Below is a small trained network, with its code and all its weights. Each question gives an input and a target symbol and asks what happens when units are switched off, that is, made to give their printed mean instead of their output.

import numpy as np


def w(rows, s, z=0):
    codes = np.array(rows[::2]) - 128.0
    scale = np.full(codes.shape[1], s)
    scale[-1] = z or s
    return codes * scale


def norm(h):
    return h / np.sqrt((h * h).mean(-1, keepdims=True) + 1e-5)


def softmax(a):
    e = np.exp(a - a.max(-1, keepdims=True))
    return e / e.sum(-1, keepdims=True)


def log_softmax(a):
    a = a - a.max(-1, keepdims=True)
    return a - np.log(np.exp(a).sum(-1, keepdims=True))


def net(x, mask):
    ids = ['αβδζλξπσφ'.index(c) for c in x.split()]
    T = len(ids)
    res = E[ids] + P[:T]
    u = 0
    for l in range(3):
        r = norm(res)
        for j in range(3):
            rows = slice(3 * j, 3 * j + 3)
            q, k, v = (r @ M[l][rows].T for M in (Q, K, V))
            z = softmax(np.where(np.tri(T) > 0, q @ k.T / 3**0.5, -1e9)) @ v
            o = O[l][rows]
            res = res + np.where(mask[u + j], z, o[:, -1]) @ o[:, :-1]
        u += 3
    return log_softmax(norm(res)[-1] @ U[:, :-1].T + U[:, -1])


Q, K, V, O = {}, {}, {}, {}
E = w([
[132,101,141],'α',
[181,93,117],'β',
[129,101,255],'δ',
[94,110,120],'ζ',
[108,92,106],'λ',
[126,105,157],'ξ',
[130,97,143],'π',
[63,153,110],'σ',
[116,118,108],'φ',
],0.03)
P = w([
[162,197,139],'0',
[156,11,142],'1',
[162,30,175],'2',
[88,97,156],'3',
[106,94,140],'4',
[72,40,112],'5',
[149,170,137],'6',
[101,167,165],'7',
[107,130,153],'8',
[62,33,114],'9',
[146,96,183],'10',
[85,146,147],'11',
],0.012)
Q[0] = w([
[153,131,187],'L0H1',
[143,121,119],'L0H1',
[108,156,107],'L0H1',
[143,124,145],'L0H2',
[55,7,167],'L0H2',
[110,119,142],'L0H2',
[159,136,127],'L0H3',
[131,129,140],'L0H3',
[121,122,89],'L0H3',
],0.019)
K[0] = w([
[137,175,169],'L0H1',
[150,130,136],'L0H1',
[101,107,117],'L0H1',
[132,106,142],'L0H2',
[182,253,171],'L0H2',
[133,166,132],'L0H2',
[127,94,133],'L0H3',
[123,120,118],'L0H3',
[146,151,162],'L0H3',
],0.022)
V[0] = w([
[196,208,126],'L0H1',
[40,92,250],'L0H1',
[76,62,129],'L0H1',
[194,151,88],'L0H2',
[106,104,160],'L0H2',
[177,82,172],'L0H2',
[133,174,101],'L0H3',
[218,145,42],'L0H3',
[69,142,172],'L0H3',
],0.013)
O[0] = w([
[56,187,129,43],'L0H1',
[200,118,8,254],'L0H1',
[179,86,132,196],'L0H1',
[76,180,154,111],'L0H2',
[142,82,105,141],'L0H2',
[66,38,94,147],'L0H2',
[113,183,177,78],'L0H3',
[67,130,225,39],'L0H3',
[162,165,92,161],'L0H3',
],0.013,0.0098)
Q[1] = w([
[156,73,166],'L1H1',
[137,107,141],'L1H1',
[115,151,108],'L1H1',
[90,94,106],'L1H2',
[70,5,99],'L1H2',
[63,96,64],'L1H2',
[93,162,95],'L1H3',
[203,45,175],'L1H3',
[134,70,33],'L1H3',
],0.019)
K[1] = w([
[134,169,113],'L1H1',
[131,144,121],'L1H1',
[124,89,142],'L1H1',
[136,155,147],'L1H2',
[106,255,119],'L1H2',
[161,182,152],'L1H2',
[158,101,136],'L1H3',
[85,174,127],'L1H3',
[135,178,245],'L1H3',
],0.024)
V[1] = w([
[245,126,252],'L1H1',
[142,195,113],'L1H1',
[129,100,140],'L1H1',
[162,131,148],'L1H2',
[42,117,79],'L1H2',
[131,44,169],'L1H2',
[226,137,171],'L1H3',
[191,136,153],'L1H3',
[110,128,120],'L1H3',
],0.03)
O[1] = w([
[135,3,98,8],'L1H1',
[160,132,95,2],'L1H1',
[113,119,141,183],'L1H1',
[137,108,113,171],'L1H2',
[111,181,173,20],'L1H2',
[78,127,92,144],'L1H2',
[166,77,118,248],'L1H3',
[150,100,124,212],'L1H3',
[125,135,130,104],'L1H3',
],0.041,0.0031)
Q[2] = w([
[215,123,90],'L2H1',
[120,197,87],'L2H1',
[80,146,141],'L2H1',
[134,220,93],'L2H2',
[143,100,169],'L2H2',
[190,152,94],'L2H2',
[205,148,144],'L2H3',
[2,184,241],'L2H3',
[144,87,125],'L2H3',
],0.032)
K[2] = w([
[25,115,211],'L2H1',
[149,77,135],'L2H1',
[165,119,102],'L2H1',
[76,169,120],'L2H2',
[180,114,123],'L2H2',
[107,153,206],'L2H2',
[79,189,120],'L2H3',
[83,3,168],'L2H3',
[158,154,153],'L2H3',
],0.034)
V[2] = w([
[54,29,112],'L2H1',
[120,4,114],'L2H1',
[138,214,134],'L2H1',
[30,83,122],'L2H2',
[111,181,44],'L2H2',
[67,57,184],'L2H2',
[104,115,152],'L2H3',
[30,73,200],'L2H3',
[136,133,96],'L2H3',
],0.029)
O[2] = w([
[86,251,210,9],'L2H1',
[172,177,208,2],'L2H1',
[101,83,68,216],'L2H1',
[87,129,195,46],'L2H2',
[90,202,118,152],'L2H2',
[119,74,197,50],'L2H2',
[120,108,110,109],'L2H3',
[105,17,59,33],'L2H3',
[138,141,149,123],'L2H3',
],0.028,0.0089)
U = w([
[83,164,121,84],'α',
[90,59,145,187],'β',
[123,160,143,131],'δ',
[225,77,147,56],'ζ',
[89,81,194,169],'λ',
[203,130,34,35],'ξ',
[143,127,92,255],'π',
[200,123,114,162],'σ',
[149,11,153,122],'φ',
],0.013,0.0036)

Each question gives the input, a string of symbols that net reads in full, and the target symbol t.
The units are the heads (3 rows each of Q, K, V and O). Each row of codes is followed by its name. A weight is (code - 128) times the scale printed after its matrix; where a second scale follows, it is the last column's (O and U).
mask holds one flag per head, layer by layer. A switched-off head (its flag False) gives its mean, the last column of its rows in O, instead of its output. The means were averaged over made-up inputs and are rounded, as every weight is.
A unit's drop is (log p(t) with every unit on - log p(t) with that unit switched off) / (log p(t) with every unit on - log p(t) with every unit switched off).
The circuit of an input: a set's keep is (log p(t) with only the set's units on - log p(t) with every unit switched off) / (log p(t) with every unit on - log p(t) with every unit switched off). Starting from all 9 units, units are removed one at a time, each time the one whose removal leaves the highest keep (on an exact tie, the one counted first), for as long as the keep stays at least 0.8.
units of the circuit, in order: the units of the circuit, biggest drop first
unit that matters most: the unit with the biggest drop
which heads matter: for each layer, one digit per head in row order, 1 if its drop is at least 0.15 and else 0, layers parted by /
drop of u: that unit's drop, to one decimal
input α ξ ζ ζ λ φ φ ζ β φ, target α: unit that matters most : L0H1
input ζ ξ σ, target ζ: units of the circuit, in order : L0H2; L2H1; L1H3
input ζ σ λ σ ζ ξ ξ α ξ λ α π, target ζ: units of the circuit, in order : L0H2; L1H3; L2H1; L1H2
input α α ξ λ ζ δ δ ξ β φ α ξ, target α: units of the circuit, in order : L1H3; L0H3; L0H1
input ζ φ δ ζ ξ φ ξ ξ α φ ζ β, target ζ: units of the circuit, in order : L2H1; L2H2
input α λ β α, target α: units of the circuit, in order : L0H1; L1H3; L0H3
input λ φ π ξ φ β β λ, target λ: units of the circuit, in order : L2H1; L0H1; L1H1; L2H2
input ζ ξ φ π ξ δ, target ζ: units of the circuit, in order : L2H1; L1H3; L1H1
input β α φ ξ, target β: units of the circuit, in order : L0H1; L2H3; L2H2; L1H3
input ζ φ β π, target ζ: units of the circuit, in order : L2H1; L1H3; L1H1
input ζ π π ξ ξ ζ α α φ, target ζ: units of the circuit, in order : L0H2; L1H3; L2H1
input β ξ δ, target β: which heads matter : 111 / 001 / 001
input α φ ξ, target α: which heads matter : 100 / 000 / 000
input ζ β ζ ξ ζ σ, target ζ: units of the circuit, in order : L2H1; L1H3; L0H2
input ζ ξ σ λ π ζ λ δ, target ζ: unit that matters most : L0H2
input α σ φ σ π ξ σ λ ξ ζ, target α: units of the circuit, in order : L0H1; L1H3; L0H2; L1H2
input β ξ ζ, target β: which heads matter : 111 / 000 / 001
input ζ ζ φ λ, target ζ: units of the circuit, in order : L0H2; L2H1; L1H3
input λ ξ λ ξ π φ π ξ δ ζ, target λ: which heads matter : 101 / 100 / 110
input α ξ σ ζ α ζ ζ, target α: unit that matters most : L1H3
input λ ξ β, target λ: which heads matter : 101 / 000 / 100
input ζ π σ ξ ξ δ φ α, target ζ: drop of L1H3 : 0.4
input λ β β β β ξ λ ξ α ζ φ ξ, target λ: drop of L0H3 : 0.3
input φ ξ λ φ ξ, target φ: drop of L1H3 : 0.0
